Below are the code and all the weights of a small trained network. Each question names an input and a class and asks about switching units off, where a switched-off unit gives its printed mean instead of its output.

import numpy as np


def w(rows, s, z=0):
    codes = np.array(rows[::2]) - 128.0
    scale = np.full(codes.shape[1], s)
    scale[-1] = z or s
    return codes * scale


def f(y):
    return y / 2 * (1 + np.tanh(0.7978845608 * (y + 0.044715 * y**3)))


def log_softmax(a):
    a = a - a.max(-1, keepdims=True)
    return a - np.log(np.exp(a).sum(-1, keepdims=True))


def net(x, mask):
    res = np.array(x, float).reshape(1, 7) / 4 @ E
    y = f(res @ A[0][:, :-1].T + A[0][:, -1])
    res = res + np.where(mask, y, B[0][:, -1]) @ B[0][:, :-1]
    return log_softmax(res[-1] @ U[:, :-1].T + U[:, -1])


A, B = {}, {}
E = w([
[217,73,179,174,182,196,154,87],'x0',
[24,78,173,113,138,219,219,207],'x1',
[206,3,11,82,108,243,219,216],'x2',
[159,55,172,212,254,138,163,25],'x3',
[191,84,69,205,154,89,7,134],'x4',
[185,80,143,10,241,112,88,150],'x5',
[240,213,188,147,76,198,114,190],'x6',
],0.0054)
A[0] = w([
[153,185,209,103,178,60,83,75,187],'neuron 0',
[78,105,126,221,87,212,178,122,190],'neuron 1',
[88,141,76,84,120,82,54,159,140],'neuron 2',
[44,173,190,98,159,145,153,143,216],'neuron 3',
[39,61,77,138,172,142,254,97,150],'neuron 4',
[31,15,150,130,175,100,177,74,199],'neuron 5',
[42,186,196,73,195,130,130,108,132],'neuron 6',
[14,112,150,209,165,77,163,94,198],'neuron 7',
[192,82,115,73,150,214,214,173,254],'neuron 8',
[77,150,171,107,92,205,201,144,201],'neuron 9',
[81,174,64,82,73,49,52,109,194],'neuron 10',
[132,137,115,50,106,219,181,159,176],'neuron 11',
[129,131,49,110,82,49,67,144,175],'neuron 12',
[112,146,60,49,96,83,78,162,184],'neuron 13',
[190,41,142,94,213,234,73,166,153],'neuron 14',
[147,187,109,54,124,249,241,198,172],'neuron 15',
[214,44,116,102,208,191,131,172,172],'neuron 16',
[41,165,211,98,161,47,125,153,176],'neuron 17',
[28,115,185,113,163,104,180,108,212],'neuron 18',
[177,28,80,122,156,145,42,133,184],'neuron 19',
[98,168,127,221,32,143,52,160,186],'neuron 20',
[85,145,45,56,54,47,79,184,153],'neuron 21',
[51,131,78,146,84,109,118,143,199],'neuron 22',
[210,168,136,193,95,123,54,53,179],'neuron 23',
[254,96,102,147,179,93,74,67,233],'neuron 24',
[156,182,143,101,96,215,244,178,164],'neuron 25',
[95,145,188,126,123,131,176,108,187],'neuron 26',
[150,189,202,192,146,72,85,62,177],'neuron 27',
],0.0069,0.0043)
B[0] = w([
[111,109,205,75,190,88,59,45,200],'neuron 0',
[178,174,74,203,31,198,147,152,202],'neuron 1',
[48,165,106,74,153,63,172,135,168],'neuron 2',
[54,35,180,125,74,181,91,116,197],'neuron 3',
[135,174,85,191,76,209,238,65,219],'neuron 4',
[85,163,72,186,149,207,176,15,221],'neuron 5',
[57,43,163,80,137,164,60,66,173],'neuron 6',
[107,177,100,171,100,190,91,68,207],'neuron 7',
[235,32,146,83,96,137,236,188,255],'neuron 8',
[115,77,157,118,42,184,145,122,216],'neuron 9',
[35,211,102,97,156,66,103,167,207],'neuron 10',
[149,113,170,78,70,123,253,162,211],'neuron 11',
[94,205,87,84,184,45,148,183,190],'neuron 12',
[51,155,105,35,138,72,208,151,190],'neuron 13',
[153,29,93,107,201,150,172,155,213],'neuron 14',
[161,96,186,54,33,116,230,156,246],'neuron 15',
[201,11,75,69,203,122,198,171,222],'neuron 16',
[21,77,151,78,110,174,41,106,189],'neuron 17',
[31,73,128,148,102,214,106,40,202],'neuron 18',
[150,128,54,143,226,90,170,175,204],'neuron 19',
[113,157,103,181,100,134,49,225,209],'neuron 20',
[38,175,70,39,91,30,185,201,208],'neuron 21',
[52,188,50,167,79,122,151,165,186],'neuron 22',
[197,211,167,172,144,52,62,152,210],'neuron 23',
[213,174,140,141,247,58,118,95,236],'neuron 24',
[182,106,221,90,29,115,174,157,223],'neuron 25',
[97,89,175,124,80,173,99,97,170],'neuron 26',
[163,175,201,166,137,114,46,82,213],'neuron 27',
],0.0068,0.0085)
U = w([
[31,46,201,96,111,173,17,73,63],'0',
[220,193,202,147,194,54,60,63,109],'1',
[81,159,47,213,70,218,202,38,2],'2',
[188,58,217,72,2,151,210,180,79],'3',
[177,175,99,239,44,145,38,221,211],'4',
[206,28,54,110,251,130,187,154,133],'5',
[18,200,28,57,115,43,160,192,126],'6',
],0.007,0.0029)

Each question gives the input, the list of numbers given to net, and the class t.
The units are the neurons (one row each of A and B). Each row of codes is followed by its name. A weight is (code - 128) times the scale printed after its matrix; where a second scale follows, it is the last column's (A, B and U).
mask holds one flag per neuron, in row order. A switched-off neuron (its flag False) gives its mean, the last column of its row in B, instead of its output. The means were averaged over made-up inputs and are rounded, as every weight is.
A unit's drop is (log p(t) with every unit on - log p(t) with that unit switched off) / (log p(t) with every unit on - log p(t) with every unit switched off).
The circuit of an input: a set's keep is (log p(t) with only the set's units on - log p(t) with every unit switched off) / (log p(t) with every unit on - log p(t) with every unit switched off). Starting from the 12 units with the biggest drops (on a tie, the unit counted first), units are removed one at a time, each time the one whose removal leaves the highest keep (on an exact tie, the one counted first), for as long as the keep stays at least 0.8.
units of the circuit, in order: the units of the circuit, biggest drop first
unit that matters most: the unit with the biggest drop
k most important neurons: the k neurons with the biggest drops, biggest first
drop when u is switched off: that unit's drop, to one decimal
input [3,5,-1,2,-4,7,-8], class 2: units of the circuit, in order : (neuron 5)
input [5,-8,0,-1,-6,8,4], class 5: units of the circuit, in order : (neuron 16; neuron 14)
input [0,-2,-4,-5,8,4,3], class 6: 3 most important neurons : (neuron 21; neuron 10; neuron 13)
input [-4,-1,-5,4,-8,-4,-8], class 0: 3 most important neurons : (neuron 17; neuron 6; neuron 3)
input [-2,5,0,-6,-8,1,-8], class 2: 2 most important neurons : (neuron 5; neuron 4)
input [-6,6,-8,1,-2,-8,-8], class 2: 2 most important neurons : (neuron 4; neuron 5)
input [-3,-2,8,2,6,-8,0], class 4: 3 most important neurons : (neuron 1; neuron 20; neuron 14)
input [0,7,-3,2,-2,0,-7], class 2: 2 most important neurons : (neuron 4; neuron 5)
input [-6,-2,-8,3,2,-4,8], class 1: 2 most important neurons : (neuron 0; neuron 23)
input [-8,5,-1,7,-6,8,-8], class 2: 3 most important neurons : (neuron 4; neuron 5; neuron 7)
input [6,3,-7,-5,2,7,5], class 1: 2 most important neurons : (neuron 18; neuron 9)
input [-6,-3,8,-7,1,3,5], class 6: drop when neuron 12 is switched off : 0.2
input [0,-2,-2,-1,4,5,2], class 1: drop when neuron 6 is switched off : 0.0
input [2,-5,-2,-1,7,8,-6], class 1: unit that matters most : neuron 24
input [-7,-4,-5,3,-5,-4,-7], class 0: drop when neuron 17 is switched off : 0.1
input [-3,3,-8,3,0,-7,-4], class 0: drop when neuron 17 is switched off : 0.1
